Below are the code and all the weights of a small trained network. Each question names an input and a target symbol and asks about switching units off, where a switched-off unit gives its printed mean instead of its output.

import numpy as np


def w(rows, s, z=0):
    codes = np.array(rows[::2]) - 128.0
    scale = np.full(codes.shape[1], s)
    scale[-1] = z or s
    return codes * scale


def f(y):
    return np.maximum(y, 0)


def softmax(a):
    e = np.exp(a - a.max(-1, keepdims=True))
    return e / e.sum(-1, keepdims=True)


def log_softmax(a):
    a = a - a.max(-1, keepdims=True)
    return a - np.log(np.exp(a).sum(-1, keepdims=True))


def net(x, mask):
    ids = ['αβγδημξστ'.index(c) for c in x.split()]
    T = len(ids)
    res = E[ids] + P[:T]
    u = 0
    for l in range(2):
        q, k, v = (res @ M[l].T for M in (Q, K, V))
        z = softmax(np.where(np.tri(T) > 0, q @ k.T / 4**0.5, -1e9)) @ v
        res = res + np.where(mask[u], z, O[l][:, -1]) @ O[l][:, :-1]
        u += 1
        y = f(res @ A[l][:, :-1].T + A[l][:, -1])
        res = res + np.where(mask[u : u + 16], y, B[l][:, -1]) @ B[l][:, :-1]
        u += 16
    return log_softmax(res[-1] @ U[:, :-1].T + U[:, -1])


Q, K, V, O, A, B = {}, {}, {}, {}, {}, {}
E = w([
[115,141,118],'α',
[122,176,101],'β',
[107,137,108],'γ',
[108,143,72],'δ',
[118,155,129],'η',
[116,185,55],'μ',
[136,125,180],'ξ',
[137,56,208],'σ',
[121,2,56],'τ',
],0.0097)
P = w([
[131,163,139],'0',
[83,110,111],'1',
[194,105,75],'2',
[32,83,143],'3',
[214,47,72],'4',
[26,95,211],'5',
[199,95,4],'6',
],0.012)
Q[0] = w([
[125,101,57],'L0H1',
[141,33,114],'L0H1',
[237,87,140],'L0H1',
[250,76,77],'L0H1',
],0.011)
K[0] = w([
[45,130,215],'L0H1',
[11,100,128],'L0H1',
[27,215,65],'L0H1',
[3,222,111],'L0H1',
],0.012)
V[0] = w([
[66,121,66],'L0H1',
[176,30,106],'L0H1',
[205,84,145],'L0H1',
[57,3,55],'L0H1',
],0.0063)
O[0] = w([
[234,42,116,185],'L0H1',
[24,65,70,152],'L0H1',
[13,140,83,98],'L0H1',
[92,1,60,253],'L0H1',
],0.0046,0.0029)
A[0] = w([
[226,51,166,205],'L0N1',
[190,172,52,120],'L0N2',
[212,181,79,122],'L0N3',
[155,231,252,78],'L0N4',
[153,99,191,99],'L0N5',
[144,153,31,39],'L0N6',
[125,148,67,72],'L0N7',
[110,66,155,67],'L0N8',
[71,81,153,1],'L0N9',
[172,92,42,74],'L0N10',
[186,143,64,78],'L0N11',
[127,147,70,73],'L0N12',
[34,181,206,139],'L0N13',
[104,42,95,121],'L0N14',
[168,82,253,142],'L0N15',
[198,114,113,112],'L0N16',
],0.007,0.0055)
B[0] = w([
[68,114,95,254],'L0N1',
[150,69,103,190],'L0N2',
[165,99,83,186],'L0N3',
[160,255,209,142],'L0N4',
[103,153,140,136],'L0N5',
[95,87,198,152],'L0N6',
[105,114,160,138],'L0N7',
[136,109,54,152],'L0N8',
[170,87,87,147],'L0N9',
[120,137,187,205],'L0N10',
[126,98,166,172],'L0N11',
[109,116,166,137],'L0N12',
[104,117,210,187],'L0N13',
[133,203,97,227],'L0N14',
[57,115,138,159],'L0N15',
[114,100,171,179],'L0N16',
],0.0081,0.006)
Q[1] = w([
[250,45,150],'L1H1',
[254,15,74],'L1H1',
[175,89,193],'L1H1',
[29,194,63],'L1H1',
],0.0065)
K[1] = w([
[144,249,128],'L1H1',
[170,199,138],'L1H1',
[118,157,116],'L1H1',
[134,12,115],'L1H1',
],0.011)
V[1] = w([
[136,94,10],'L1H1',
[237,175,63],'L1H1',
[63,91,70],'L1H1',
[76,119,159],'L1H1',
],0.012)
O[1] = w([
[241,107,127,4],'L1H1',
[169,1,234,11],'L1H1',
[210,150,81,115],'L1H1',
[105,162,86,193],'L1H1',
],0.0099,0.0025)
A[1] = w([
[36,140,235,52],'L1N1',
[177,46,103,161],'L1N2',
[86,212,1,39],'L1N3',
[152,165,204,76],'L1N4',
[51,83,238,55],'L1N5',
[234,112,175,62],'L1N6',
[135,18,47,133],'L1N7',
[44,214,4,126],'L1N8',
[125,216,16,223],'L1N9',
[209,179,78,134],'L1N10',
[66,208,92,150],'L1N11',
[87,81,9,114],'L1N12',
[10,124,172,116],'L1N13',
[138,178,253,20],'L1N14',
[162,61,246,61],'L1N15',
[99,68,215,251],'L1N16',
],0.0064,0.011)
B[1] = w([
[208,104,52,166],'L1N1',
[150,180,131,185],'L1N2',
[254,155,186,187],'L1N3',
[94,83,117,130],'L1N4',
[80,104,44,171],'L1N5',
[85,111,74,139],'L1N6',
[140,200,145,194],'L1N7',
[198,60,135,235],'L1N8',
[50,69,167,250],'L1N9',
[71,142,63,161],'L1N10',
[154,48,112,203],'L1N11',
[139,205,109,195],'L1N12',
[135,168,52,200],'L1N13',
[97,31,125,133],'L1N14',
[77,51,114,150],'L1N15',
[140,217,215,234],'L1N16',
],0.0075,0.014)
U = w([
[60,92,61,3],'α',
[58,185,108,103],'β',
[117,53,190,96],'γ',
[136,239,159,188],'δ',
[86,218,144,181],'η',
[244,189,200,150],'μ',
[61,94,138,220],'ξ',
[181,3,92,101],'σ',
[178,218,54,109],'τ',
],0.0078,0.0046)

Each question gives the input, a string of symbols that net reads in full, and the target symbol t.
The units are the heads (4 rows each of Q, K, V and O) and the neurons (one row each of A and B). Each row of codes is followed by its name. A weight is (code - 128) times the scale printed after its matrix; where a second scale follows, it is the last column's (O, A, B and U).
mask holds one flag per unit, layer by layer, with each layer's heads first. A switched-off unit (its flag False) gives its mean, the last column of its rows in O or B, instead of its output. The means were averaged over made-up inputs and are rounded, as every weight is.
A unit's drop is (log p(t) with every unit on - log p(t) with that unit switched off) / (log p(t) with every unit on - log p(t) with every unit switched off).
The circuit of an input: a set's keep is (log p(t) with only the set's units on - log p(t) with every unit switched off) / (log p(t) with every unit on - log p(t) with every unit switched off). Starting from the 12 units with the biggest drops (on a tie, the unit counted first), units are removed one at a time, each time the one whose removal leaves the highest keep (on an exact tie, the one counted first), for as long as the keep stays at least 0.8.
circuit, biggest first: the units of the circuit, biggest drop first
unit that matters most: the unit with the biggest drop
k most important neurons: the k neurons with the biggest drops, biggest first
top k neurons in layer l: the k neurons of layer l with the biggest drops, biggest first
input β σ η, target ξ: circuit, biggest first -> [L0H1; L0N4; L1H1]
input α σ ξ δ η, target η: most important neuron -> [L1N16]
input μ η α δ β α σ, target γ: circuit, biggest first -> [L0H1; L1H1; L0N4; L1N16]
input δ β ξ, target μ: circuit, biggest first -> [L1H1; L1N9; L0H1]
input β γ τ σ, target τ: circuit, biggest first -> [L1H1; L0H1]
input β β τ δ η β ξ, target ξ: circuit, biggest first -> [L0H1; L1H1; L0N4]
input δ μ δ η σ ξ, target σ: top 3 neurons in layer 1 -> [L1N8; L1N16; L1N11]
input β β δ γ α δ γ, target ξ: 2 most important neurons -> [L0N4; L1N15]
input η δ μ γ δ δ, target μ: 3 most important neurons -> [L0N2; L0N3; L0N13]
input ξ β τ ξ σ ξ, target σ: circuit, biggest first -> [L1H1; L0H1; L1N8; L1N11]
input μ σ σ τ τ, target γ: circuit, biggest first -> [L0H1; L1H1; L1N16; L0N4]
input η σ β γ, target σ: circuit, biggest first -> [L1H1; L1N8; L1N16; L1N11]
input ξ ξ δ τ, target τ: circuit, biggest first -> [L0N14; L1H1]
input γ μ δ δ δ μ, target μ: circuit, biggest first -> [L1H1; L0N2]
input δ τ η η, target τ: circuit, biggest first -> [L1H1]
input ξ σ μ, target α: 2 most important neurons -> [L0N4; L1N13]
input μ σ σ, target γ: circuit, biggest first -> [L0H1; L1H1; L0N4]
input μ δ μ σ δ, target γ: top 2 neurons in layer 1 -> [L1N15; L1N16]
input τ σ δ γ, target σ: 3 most important neurons -> [L1N16; L1N9; L1N8]
input δ σ α α μ η α, target μ: unit that matters most -> L0H1
input α τ σ α γ, target η: top 2 neurons in layer 1 -> [L1N16; L1N8]
input α η ξ σ, target σ: 3 most important neurons -> [L1N8; L1N11; L1N16]
input σ δ σ ξ β, target σ: 2 most important neurons -> [L1N8; L1N16]
input σ α δ, target σ: top 2 neurons in layer 1 -> [L1N8; L1N16]
input μ ξ γ σ ξ η η, target γ: 2 most important neurons -> [L1N15; L0N4]
